a =
[[116 121 121 123 131 142 119 121 121 135 132 136 116]
 [128 131 133 140 121 127 116 134 129 129 123 128 127]
 [116 119 123 125 127 147 119 119 126 124 131 128 118]
 [139 142 145 138 124 116 152 142 126 116 121 128 137]
 [134 135 130 119 137 117 153 133 119 133 130 139 131]
 [138 121 117 119 129 118 118 119 150 125 132 105 143]]
The entry in the bottom-right corner: 143
The entry in the top-right corner: 116
Which number is the entry in the bottom-left corner?
Answer: 138
The second entry on the diagonal from the top-right corner -> 128
The 3rd entry on the diagonal from the top-right corner -> 131
Which number is the third-last entry, reading row by row?
Answer: 132
Which number is the maximum?
Answer: 153
The entry in the top-left corner: 116
Which number is the second entry on the main diagonal?
Answer: 131
The 4th entry, reading row by row: 123
The entry directly below 153 -> 118
The fifth entry in reading order -> 131
The minimum: 105
The entry directly above the smallest entry: 139
The first entry of the largest entry's row: 134
The 4th-last entry, reading row by row is 125
Which number is the 3rd entry, reading row by row?
Answer: 121
The largest entry in the last row is 150
Which number is the entry directly above 145?
Answer: 123
Which number is the entry just right of the largest entry?
Answer: 133
Which number is the entry directly above the largest entry?
Answer: 152
The 2nd entry, reading row by row is 121
Which number is the top entry of the column that holds the largest entry?
Answer: 119
Which number is the entry directly above 147?
Answer: 127

Questions about the array below. Counting starts at 1.
1) The entry in row 1 and column 2?
2) The entry at row 2, column 2?
3) The entry in row 2 and column 1?
4) The entry in row 1 and column 1?
5) The top-right entry?
6) The bottom-right entry?
[[132 112 101 134 124 152 145 134 128 147]
 [150 125 129 152 105 144 133 121 111 136]
 [109 122 101 129 116 108 139 148 140 148]
 [143 120 148 122 113 119 112 129 105 141]
 [129 107 103 120 113 130 107 133 136 104]
 [111 142 117 116 110 132 137 115 107 118]
 [105 138 103 121 153 113 101 123 117 122]
 [132 110 122 106 145 147 125 111 149 130]
 [144 151 111 118 146 150 106 139 154 133]
 [129 121 118 123 117 141 121 136 155 129]
 [132 126 140 128 118 113 135 136 123 135]
 [137 115 154 124 108 153 133 101 119 118]
 [105 149 114 117 127 130 111 142 114 146]
 [155 147 141 127 122 122 133 117 147 144]
 [105 145 155 106 147 111 151 122 147 103]
 [102 109 139 106 123 132 106 155 127 111]]
1) 112
2) 125
3) 150
4) 132
5) 147
6) 111

Read these off the matrix that follows. Counting starts at 1.
1) Find the entry in row 3 and column 1.
2) Find the entry in the bottom-left corner.
3) Find the top entry of the column that holds the largest entry.
4) Find the entry just left of the smallest entry.
5) Find the bottom entry of the column that holds the smallest entry.
6) Find the top entry of the column that holds the smallest entry.
7) Find the bottom-right entry.
8) Find the entry directly above the largest entry.
[[131 125 140 136 123 135]
 [134 121 133 129 113 139]
 [136 140 125 135 130 130]
 [140 131 114 120 110 136]
 [136 124 132 129 112 138]
 [132 127 146 135 119 126]
 [122 118 136 129 130 131]
 [143 126 135 130 101 139]
 [130 123 135 134 125 137]
 [127 120 129 129 126 138]
 [137 139 134 135 123 124]
 [129 120 129 127 121 137]]
1) 136
2) 129
3) 140
4) 130
5) 121
6) 123
7) 137
8) 132

B = 151	132	129	119
Report the first entry.
151
The entry just right of 151 is 132

[[132 131 111 144 138 136]
 [134 128 139 107 116 116]
 [129 114 147 149 129 117]
 [131 139 146 104 126 111]
 [127  99 113 127 137 110]
 [137 132 105 132 150 157]
 [125 135 138 144 127 118]
 [117 102 134 104 112 145]
 [126 134 129 122 103 141]]
Counting starts at 1.
The entry directly above the largest entry -> 110
The entry in the bottom-left corner is 126
The entry at row 3, column 1: 129
The entry in row 1 and column 1 -> 132
The entry at row 2, column 1: 134
The entry at row 1, column 3 -> 111
Give the entry just right of the smallest entry.
A: 113
Give the entry just left of the smallest entry.
A: 127
The entry directly above 110: 111
Give the entry just left of 103.
A: 122
Give the bottom-right entry.
A: 141
Give the entry in row 1 and column 2.
A: 131
Give the entry at row 2, column 3.
A: 139
The top-right entry: 136
The entry directly below 107: 149
Give the entry directly above 118.
A: 157
The entry directly below 105: 138
Give the entry at row 3, column 2.
A: 114
Give the bottom entry of the column that holds the smallest entry.
A: 134
The entry just left of the largest entry -> 150

Questions about the matrix below. Counting starts at 1.
1) Find the entry directly above 138.
2) Find the entry in row 2 and column 3.
3) Find the entry directly below 136.
4) Find the entry in the top-left corner.
5) Find the top-right entry.
6) Find the entry directly above 123.
7) Find the entry directly below the smallest entry.
8) Find the bottom-left entry.
[[143 127 133 130 103]
 [130 132 129 135 133]
 [130 123 135 135 126]
 [130 136 114 132 140]
 [138 144 126 127 119]]
1) 130
2) 129
3) 144
4) 143
5) 103
6) 132
7) 133
8) 138

M =
[[123 139 114 120 117 125 120 127 124 110 122 143]
 [104 109 124 112 119 120 122 113 131 120 111 107]
 [107 123 108 118 105 126 124 123 117 113 117 131]
 [144 129 116 125 135 128 109 102 125 119 135 116]
 [112 124 110 121 108 128 125 123 117 116 121 130]]
Indices start at 1.
The top-right entry is 143
The entry just left of the smallest entry -> 109
The bottom entry of the column that holds the largest entry -> 112
Report the entry directly below 129.
Answer: 124
The entry at row 3, column 2 -> 123
Report the entry in row 2 and column 3.
Answer: 124
Report the entry in row 2 and column 2.
Answer: 109
The entry directly below the smallest entry -> 123
The entry at row 2, column 1: 104
The entry at row 1, column 1 is 123
The bottom-right entry: 130
The entry just right of 114: 120
The entry in row 1 and column 3: 114
The entry just right of the smallest entry: 125
The entry at row 3, column 1 -> 107
Report the entry just left of 129.
Answer: 144

Questions about the array below. Rows and columns are numbered from 1.
1) Give the entry just right of the smallest entry.
2) Give the entry in row 1 and column 1.
3) Give the entry directly below 140.
4) Give the smallest entry.
5) Give the entry in row 2 and column 1.
6) Give the entry just left of the largest entry.
7) Give the entry in row 1 and column 3.
8) Give the entry in the bottom-right corner.
[[120 144 126 127 140 117 149 128 141 130 143 128 147 138]
 [132 131 113 142 124 117 129 115 125 116 130 128 123 133]]
1) 142
2) 120
3) 124
4) 113
5) 132
6) 117
7) 126
8) 133
